Below are the code and all the weights of a small trained network. Each question names an input and a class and asks about switching units off, where a switched-off unit gives its printed mean instead of its output.

import numpy as np


def w(rows, s, z=0):
    codes = np.array(rows[::2]) - 128.0
    scale = np.full(codes.shape[1], s)
    scale[-1] = z or s
    return codes * scale


def norm(h):
    return h / np.sqrt((h * h).mean(-1, keepdims=True) + 1e-5)


def f(y):
    return y / 2 * (1 + np.tanh(0.7978845608 * (y + 0.044715 * y**3)))


def log_softmax(a):
    a = a - a.max(-1, keepdims=True)
    return a - np.log(np.exp(a).sum(-1, keepdims=True))


def net(x, mask):
    res = np.array(x, float).reshape(1, 7) / 4 @ E
    u = 0
    for l in range(3):
        y = f(norm(res) @ A[l][:, :-1].T + A[l][:, -1])
        res = res + np.where(mask[u : u + 8], y, B[l][:, -1]) @ B[l][:, :-1]
        u += 8
    return log_softmax(norm(res)[-1] @ U[:, :-1].T + U[:, -1])


A, B = {}, {}
E = w([
[173,90,190,124,115,120,85,131,214],'x0',
[150,129,183,109,167,101,122,179,65],'x1',
[110,253,132,83,126,158,148,201,193],'x2',
[190,118,61,74,141,97,113,145,126],'x3',
[81,45,100,117,113,177,96,220,123],'x4',
[132,111,118,193,96,55,196,177,151],'x5',
[126,89,145,41,95,148,218,93,109],'x6',
],0.0043)
A[0] = w([
[169,127,98,163,146,133,154,117,112,42],'0.n1',
[135,114,131,125,69,2,198,203,141,83],'0.n2',
[222,125,54,62,143,96,121,165,145,3],'0.n3',
[120,130,170,46,100,129,166,151,147,77],'0.n4',
[198,173,140,146,132,119,139,65,154,142],'0.n5',
[170,126,74,106,140,104,110,130,109,59],'0.n6',
[146,129,210,102,182,83,123,188,59,41],'0.n7',
[56,145,254,177,102,181,153,130,133,33],'0.n8',
],0.0069,0.002)
B[0] = w([
[111,165,133,149,130,143,142,156,118,126],'0.n1',
[99,127,177,163,133,193,114,96,131,253],'0.n2',
[10,97,150,114,78,76,106,104,124,184],'0.n3',
[189,131,131,143,102,135,106,129,132,185],'0.n4',
[105,88,129,109,187,119,165,145,136,218],'0.n5',
[82,151,185,156,110,149,135,96,120,141],'0.n6',
[119,132,29,117,115,141,153,75,203,207],'0.n7',
[70,93,119,97,98,79,106,112,125,201],'0.n8',
],0.011,0.0032)
A[1] = w([
[160,88,118,227,48,46,123,26,66,198],'1.n1',
[181,51,176,146,118,161,176,88,96,253],'1.n2',
[98,240,185,96,68,145,167,186,195,42],'1.n3',
[147,146,153,112,46,159,214,114,48,52],'1.n4',
[164,187,186,136,167,47,142,48,163,158],'1.n5',
[107,181,99,214,200,72,30,163,122,95],'1.n6',
[82,198,58,156,110,141,168,143,2,49],'1.n7',
[105,110,73,156,101,190,150,64,186,96],'1.n8',
],0.0058,0.0015)
B[1] = w([
[101,161,101,93,137,99,93,193,124,252],'1.n1',
[171,187,106,158,105,111,94,161,99,227],'1.n2',
[147,112,75,153,154,60,62,167,27,183],'1.n3',
[154,116,153,139,59,109,111,111,158,155],'1.n4',
[119,108,138,107,113,163,188,157,83,205],'1.n5',
[185,105,127,99,2,120,170,82,123,190],'1.n6',
[150,113,228,119,162,85,121,159,220,178],'1.n7',
[160,153,76,158,147,61,137,120,193,218],'1.n8',
],0.0091,0.0039)
A[2] = w([
[189,89,141,113,183,86,91,141,171,173],'2.n1',
[127,90,61,141,92,193,74,205,157,189],'2.n2',
[117,139,132,182,132,92,112,198,134,97],'2.n3',
[133,187,135,14,172,230,57,47,108,49],'2.n4',
[136,45,143,104,111,175,111,195,192,137],'2.n5',
[107,154,115,219,102,81,193,164,112,214],'2.n6',
[113,116,54,130,124,126,156,137,166,114],'2.n7',
[200,157,126,77,2,174,158,157,137,8],'2.n8',
],0.0057,0.0017)
B[2] = w([
[156,188,203,143,179,96,126,183,192,176],'2.n1',
[145,144,133,117,181,158,224,120,81,241],'2.n2',
[164,114,155,77,148,154,88,91,129,191],'2.n3',
[98,96,106,254,124,190,80,130,170,164],'2.n4',
[98,196,189,112,135,97,210,80,113,177],'2.n5',
[124,106,112,114,146,214,95,105,131,252],'2.n6',
[160,143,75,98,173,111,122,86,145,175],'2.n7',
[151,109,118,187,82,98,143,82,109,181],'2.n8',
],0.0074,0.0035)
U = w([
[8,92,120,87,92,74,77,122,112,169],'0',
[205,121,127,158,16,101,134,91,102,165],'1',
[193,136,102,121,193,102,42,214,43,155],'2',
[152,142,53,136,198,107,147,95,202,122],'3',
[98,118,158,220,154,225,77,107,139,127],'4',
[150,143,240,129,159,96,131,153,170,154],'5',
[108,114,146,109,194,165,237,125,60,9],'6',
],0.011,0.0016)

Each question gives the input, the list of numbers given to net, and the class t.
The units are the neurons (one row each of A and B). Each row of codes is followed by its name. A weight is (code - 128) times the scale printed after its matrix; where a second scale follows, it is the last column's (A, B and U).
mask holds one flag per neuron, layer by layer. A switched-off neuron (its flag False) gives its mean, the last column of its row in B, instead of its output. The means were averaged over made-up inputs and are rounded, as every weight is.
A unit's drop is (log p(t) with every unit on - log p(t) with that unit switched off) / (log p(t) with every unit on - log p(t) with every unit switched off).
The circuit of an input: a set's keep is (log p(t) with only the set's units on - log p(t) with every unit switched off) / (log p(t) with every unit on - log p(t) with every unit switched off). Starting from the 12 units with the biggest drops (on a tie, the unit counted first), units are removed one at a time, each time the one whose removal leaves the highest keep (on an exact tie, the one counted first), for as long as the keep stays at least 0.8.
circuit, biggest first: the units of the circuit, biggest drop first
unit that matters most: the unit with the biggest drop
top k neurons: the k neurons with the biggest drops, biggest first
k most important neurons of layer l: the k neurons of layer l with the biggest drops, biggest first
input [3,-7,-8,-6,5,0,-6], class 2: unit that matters most -> 1.n1
input [-1,-7,6,7,8,-6,6], class 6: top 2 neurons -> 2.n2, 0.n7
input [-1,1,-6,5,6,-6,-6], class 1: circuit, biggest first -> 1.n6, 0.n5
input [-3,7,-2,-5,-1,-7,7], class 1: circuit, biggest first -> 1.n4, 0.n5
input [2,-3,6,3,4,-4,7], class 1: circuit, biggest first -> 0.n4, 2.n8
input [-2,1,-7,5,-1,8,5], class 4: top 2 neurons -> 0.n2, 2.n6
input [-5,8,-7,4,2,-1,8], class 1: circuit, biggest first -> 1.n4, 0.n5
input [-6,8,7,-5,5,7,3], class 3: top 2 neurons -> 0.n7, 1.n8
input [-4,-3,4,-6,-6,-7,3], class 4: 2 most important neurons of layer 0 -> 0.n7, 0.n3
input [3,4,-2,0,7,6,-5], class 6: circuit, biggest first -> 2.n2, 2.n5
input [4,2,7,-6,-7,-4,-4], class 2: top 4 neurons -> 1.n3, 0.n3, 0.n2, 2.n5
input [-8,-6,-3,-3,-2,-1,0], class 5: circuit, biggest first -> 1.n7, 0.n7
input [6,-6,-3,-7,6,-3,-5], class 0: top 2 neurons -> 0.n8, 0.n7
input [-4,4,1,0,8,-6,-1], class 6: top 3 neurons -> 2.n2, 2.n5, 0.n2
input [6,4,3,4,4,8,3], class 4: circuit, biggest first -> 0.n2
input [-3,0,6,-5,-4,7,6], class 4: top 3 neurons -> 0.n2, 2.n6, 1.n6
input [8,-5,-3,8,7,0,-3], class 0: top 3 neurons -> 0.n3, 1.n7, 0.n7
input [8,-7,3,-3,-4,8,6], class 4: top 3 neurons -> 0.n2, 0.n7, 2.n6
input [-2,2,6,-1,6,-4,-6], class 1: circuit, biggest first -> 1.n6, 2.n8
input [-2,3,2,-7,3,-2,1], class 0: circuit, biggest first -> 0.n8
input [-6,-1,-1,-5,-2,4,-6], class 1: top 4 neurons -> 1.n6, 0.n3, 2.n8, 0.n7
input [-8,-3,3,-6,-8,0,-1], class 5: top 3 neurons -> 1.n7, 0.n7, 2.n2
input [1,0,-3,2,8,7,-2], class 6: top 4 neurons -> 2.n2, 2.n5, 1.n3, 2.n4
input [-8,8,6,-3,6,5,-4], class 3: 2 most important neurons of layer 2 -> 2.n6, 2.n7
input [6,-8,8,-6,-1,1,-7], class 2: top 3 neurons -> 1.n3, 0.n7, 0.n3
input [6,-6,4,1,-4,8,6], class 4: top 2 neurons -> 0.n2, 0.n7
input [-5,-8,-1,-8,3,-8,-6], class 0: unit that matters most -> 0.n8
